Each row has a name. Each question is about the rows just above it.

<69>: -28,34,3,1
<9>: -30,40,1,1
<158>: -62,93,-11,1
<111>: -74,83,14,4
<14>: -61,117,-49,-2
<59>: -64,89,-9,-2
<171>: -43,31,27,1
<24>: -41,30,31,5
<44>: -67,66,21,4
Number of entries in -41,30,31:
3
Count the entries of -62,93:
2
How many entries does -61,117 have?
2
Number of entries in -67,66:
2
How many entries does -74 have?
1

<18>: -2,41,-13,7,33,18,-10,-22,48,-50,-28,-6,-2,-22,-5,0,-54,-27,-20,1,-11,-24,-31,9,27,-19,-28,39,34,-29,-8,0,-60,28,-12,-4,25,20,20,45,6,13,15,-6,1,-12,-12,14,31,6,-15,-18,-12,-40
<116>: 5,0,15,0,2,32,13,-9,-39,30,22,12,-3,-9,-13,13,-59,43,-2,11,17,-10,-31,3,-26,35,-28,-2,2,-106,-15,-25,-60,-7,27,-33,-18,6,16,-31,-15,15,-5,-67,25,27,-25,2,13,-15,-16,28,21,-2
<95>: 0,29,-17,33,31,0,-31,3,25,9,-19,2,-7,3,-2,-3,-58,-2,9,-13,10,33,-31,-15,41,11,-10,0,-2,-1,18,51,-60,-8,20,-19,-57,-18,37,3,34,14,7,16,9,20,-20,-50,6,34,-15,23,9,7
Number of entries in 5,0,15:
3
Number of entries in 5,0,15,0,2,32,13,-9,-39,30,22,12,-3,-9,-13,13,-59,43,-2,11,17,-10,-31,3,-26,35,-28,-2,2,-106,-15,-25,-60,-7,27,-33,-18,6,16,-31,-15,15,-5,-67,25,27,-25,2,13,-15,-16,28,21,-2:
54
How many entries does -2,41,-13,7,33,18,-10,-22,48,-50,-28,-6,-2,-22,-5,0,-54,-27,-20,1,-11,-24,-31,9,27,-19,-28,39,34,-29,-8,0,-60,28,-12,-4,25,20,20,45,6,13,15,-6,1,-12,-12,14,31 have?
49
Number of entries in 5,0,15,0,2,32,13,-9,-39,30,22,12,-3,-9,-13,13,-59,43,-2,11,17,-10,-31,3,-26,35,-28,-2,2,-106:
30
Count the entries of -2,41,-13,7,33,18,-10,-22,48,-50,-28,-6,-2,-22,-5,0,-54,-27,-20,1,-11,-24,-31,9,27,-19,-28,39,34,-29,-8,0,-60,28,-12:
35

<106>: -3,2,1,0,-1,4,0
<48>: -49,48,12,-9,-31,96,-6
<57>: 29,-12,-7,-4,11,-27,-9
<85>: 8,24,-3,-16,-10,44,-23
Count the entries of 29,-12,-7:
3
Number of entries in 8,24,-3,-16,-10:
5
Number of entries in 8,24,-3:
3
How many entries does 8,24,-3,-16,-10,44,-23 have?
7
How many entries does -3,2,1,0,-1,4,0 have?
7
Count the entries of -3,2,1,0:
4
How many entries does 8,24 have?
2

